How the objects are linked:
q424 ζ q156
q424 σ q419
q424 θ q821
q356 ζ q785
q356 σ q928
q356 θ q42
q455 ζ q722
q455 σ q106
q455 θ q603
q116 ζ q748
q116 σ q42
q116 θ q928
q888 ζ q617
q888 σ q749
q888 θ q132
q285 ζ q276
q285 σ q245
q285 θ q770
q490 ζ q132
q490 σ q705
q490 θ q395
q670 ζ q642
q670 σ q451
q670 θ q398
q568 ζ q395
q568 σ q821
q568 θ q419
q398 ζ q670
q398 σ q603
q398 θ q106
q499 ζ q987
q499 σ q64
q499 θ q785
q795 ζ q601
q795 σ q675
q795 θ q433
q262 ζ q928
q262 σ q785
q262 θ q64
q344 ζ q770
q344 σ q822
q344 θ q642
q43 ζ q269
q43 σ q433
q43 θ q675
q130 ζ q451
q130 σ q642
q130 θ q822
q245 ζ q853
q245 σ q285
q245 θ q156
q603 ζ q455
q603 σ q398
q603 θ q451
q770 ζ q285
q770 σ q853
q770 θ q344
q845 ζ q106
q845 σ q722
q845 θ q781
q853 ζ q822
q853 σ q770
q853 θ q245
q821 ζ q424
q821 σ q568
q821 θ q754
q754 ζ q821
q754 σ q395
q754 θ q705
q749 ζ q590
q749 σ q888
q749 θ q748
q617 ζ q42
q617 σ q748
q617 θ q888
q822 ζ q130
q822 σ q344
q822 θ q853
q301 ζ q99
q301 σ q781
q301 θ q722
q781 ζ q845
q781 σ q301
q781 θ q269
q928 ζ q116
q928 σ q356
q928 θ q262
q42 ζ q356
q42 σ q116
q42 θ q617
q705 ζ q754
q705 σ q490
q705 θ q590
q433 ζ q795
q433 σ q43
q433 θ q99
q675 ζ q43
q675 σ q795
q675 θ q987
q451 ζ q603
q451 σ q670
q451 θ q130
q785 ζ q499
q785 σ q262
q785 θ q356
q590 ζ q705
q590 σ q132
q590 θ q749
q395 ζ q490
q395 σ q754
q395 θ q568
q276 ζ q419
q276 σ q156
q276 θ q285
q748 ζ q749
q748 σ q617
q748 θ q116
q106 ζ q398
q106 σ q455
q106 θ q845
q722 ζ q301
q722 σ q845
q722 θ q455
q987 ζ q675
q987 σ q601
q987 θ q499
q601 ζ q64
q601 σ q987
q601 θ q795
q64 ζ q262
q64 σ q499
q64 θ q601
q156 ζ q245
q156 σ q276
q156 θ q424
q99 ζ q433
q99 σ q269
q99 θ q301
q269 ζ q781
q269 σ q99
q269 θ q43
q642 ζ q344
q642 σ q130
q642 θ q670
q419 ζ q568
q419 σ q424
q419 θ q276
q132 ζ q888
q132 σ q590
q132 θ q490

The rows follow the links: the fewer symbols apart two objects are, the more alike their rows tend to be.

Each row is also shifted at random along 3 hidden directions that mean nothing.

Known rows, each with its object:
32	20	-28	-28	0	32	-3	19	2	-24	-7	32	-4	17	-1	8	-14	59	-27	-12	1	14	13	27	-25	39	-8	18	-5	-2	5	16	46	29	-8	28	18	-5	18: q770
35	-15	15	7	-2	19	24	-14	-4	14	28	-4	1	-14	1	4	-9	7	29	-39	-15	-6	-16	4	4	9	7	-11	30	27	-30	-16	7	0	-31	10	-9	-26	-2: q424
104	-69	12	24	0	56	55	24	56	-32	14	17	65	-10	-84	13	7	-67	31	17	-28	-62	-55	-61	61	-28	-11	-70	12	13	-19	-54	39	-32	-56	-36	-1	47	-40: q795
143	-55	-6	0	-13	31	3	-16	18	19	22	8	8	11	-9	3	19	7	-4	30	2	3	7	42	24	-38	-5	-13	-37	-23	55	-24	-10	-15	30	-8	-13	22	-26: q269
-4	-12	31	16	-33	30	-4	-26	7	20	12	3	-1	21	21	17	19	31	39	-9	-35	30	20	48	0	-11	-12	-31	-23	1	49	-6	33	15	-23	13	-26	-1	-9: q433
123	-43	7	28	-15	10	-13	5	29	-7	-24	1	7	27	-16	18	29	0	-3	-6	21	10	-19	26	23	-12	5	-31	-46	-3	47	26	-22	-14	30	7	-9	6	-8: q845
-47	32	-26	-2	-3	-27	-24	10	-23	-22	2	-23	-29	-17	16	-16	28	-5	-6	29	24	16	12	8	-15	-13	-14	27	4	-13	-5	9	-10	6	34	-11	-7	20	-4: q603
-130	48	21	4	5	-17	-26	-11	2	12	-40	-9	-27	32	29	37	-17	54	-11	-24	7	22	29	32	-29	45	28	3	-22	-7	33	47	25	25	-4	41	-5	-22	43: q642
98	-52	17	-6	23	74	42	-87	29	57	37	27	-5	19	-44	-18	-9	48	-1	0	-5	-69	10	44	10	13	15	-15	-47	-11	48	-25	-4	-29	-11	20	-21	31	-16: q64
17	2	-7	-27	-10	34	44	-54	-40	66	52	9	3	-1	9	-14	-34	49	7	12	-5	-36	6	29	-45	27	2	23	1	22	7	-46	15	-5	0	19	22	7	23: q276
50	-33	4	6	19	26	36	-21	9	-3	8	37	-6	-19	1	-26	-34	-4	14	-28	-11	-28	-7	-25	11	16	16	-7	21	14	-49	-4	-15	-9	-18	18	-12	-16	-26: q245
57	-32	-9	15	13	-46	2	67	4	-48	-22	-25	29	-38	-30	1	1	-87	-1	-5	19	13	-34	-87	21	-15	-8	-30	58	7	-73	5	-39	-2	3	-35	17	-35	-10: q490
37	-18	-23	-16	18	-11	-21	53	25	-41	-46	1	20	8	-39	9	-16	-16	-40	21	32	0	-18	-40	-2	4	3	1	0	-34	-4	5	-15	4	14	-9	24	25	28: q116
30	20	-21	-31	-1	-15	-31	-14	0	9	-29	-15	-4	20	-8	5	-6	26	-57	19	18	2	6	10	-13	14	3	26	-32	-19	25	8	-14	-2	22	11	19	23	25: q748
9	14	-22	7	-6	19	-11	17	27	-75	-6	32	-23	1	-19	-18	19	13	16	9	-5	-22	-9	18	5	-21	-11	-11	5	5	-20	26	23	-3	2	8	-24	26	-34: q356
22	-19	-15	-19	-13	2	-23	42	9	-7	7	7	-6	-11	5	3	-2	0	10	35	-10	46	34	39	-6	-15	-25	20	-20	-21	29	-20	15	15	18	-5	1	5	-10: q675

Start here and follow the symbols in turn, left to right. Where do you end up?
Answer with the object's name.
-45	-42	37	4	24	11	20	-6	22	33	3	-11	19	13	-19	11	-34	-24	23	-9	-19	-1	8	-14	14	9	-6	-8	-11	3	17	-17	13	-8	-44	-8	-24	-8	0
σ θ ζ ζ: q675
-32	-25	-2	-18	3	-8	-5	61	13	-30	21	14	11	-17	9	15	-7	-16	9	46	-11	30	33	6	-1	-15	-34	19	-6	-26	-3	1	38	3	-16	-14	3	10	-23
θ ζ ζ θ θ: q499
-17	17	-9	13	9	-16	-20	38	19	-89	-28	14	-17	-9	-40	-14	17	-31	7	-3	4	-21	-24	-16	17	-21	0	-17	16	7	-33	37	8	6	-15	-3	-16	1	-31
σ σ σ σ: q42
-41	10	10	21	-7	-70	-36	29	-27	-35	-54	-19	-30	-7	36	-12	21	-27	-1	-24	32	75	16	-18	-11	2	1	-6	28	3	-32	59	-42	23	33	1	-11	-66	-8
σ θ θ σ ζ: q42
18	-9	-10	-29	-4	-18	5	23	-25	13	17	9	3	-15	33	-1	-29	18	-12	-11	15	30	24	14	-29	14	-6	29	17	12	-15	-3	2	21	3	3	22	-29	18
ζ ζ σ: q754
-3	19	-4	14	-23	-10	-40	40	1	-44	-4	-11	-3	-3	8	9	52	-14	13	24	-8	44	-1	12	13	-48	-8	4	1	-5	6	4	6	17	20	-4	-5	18	-10
σ σ σ ζ: q106
-6	14	-24	-8	7	8	-29	75	20	-91	-10	33	-11	-10	-20	-14	17	1	7	15	-1	27	5	19	6	-16	-22	-3	9	-16	-31	30	49	29	-14	8	-13	9	-36
θ ζ ζ θ ζ: q499
15	-15	-7	-37	31	0	-17	17	25	-15	-23	2	13	16	-14	-5	-17	11	-41	9	29	0	23	-3	-11	21	-3	14	-25	-22	19	16	0	-6	6	-9	-2	4	12
ζ σ ζ ζ θ: q356
-16	-11	12	11	1	-23	-8	53	6	-39	-22	6	-5	-20	23	1	-24	-8	28	-36	8	55	16	-9	-9	19	-4	0	32	12	-40	44	8	25	-28	28	-5	-69	-9
θ ζ θ σ: q419
-67	-7	15	-10	-1	-32	50	-18	-63	85	28	-24	14	-43	30	-2	-46	-22	10	-16	0	-7	11	-35	-24	14	4	21	29	32	-32	-46	-43	-9	4	-39	25	-21	24
θ θ θ σ ζ ζ: q822
-29	-11	-8	-22	-18	-50	-69	109	1	-48	-42	-12	-10	-10	64	26	-13	-5	-1	37	27	144	73	36	-13	-14	-35	17	-10	-33	32	49	15	33	34	10	-9	-54	-2
ζ θ ζ σ ζ ζ: q795
-44	35	-6	-10	-4	24	-3	-60	-3	27	1	7	-14	38	3	13	-22	79	-4	-27	-8	-28	3	37	-25	40	25	15	-29	5	19	9	44	15	-18	42	-6	14	24
σ θ σ σ: q853
-74	17	14	17	-21	-29	-40	45	-7	-25	-21	-11	-21	4	54	42	30	18	41	0	-15	108	48	51	-12	-18	-16	-11	-6	-9	30	47	16	38	13	21	-11	-46	1
ζ θ θ ζ: q99
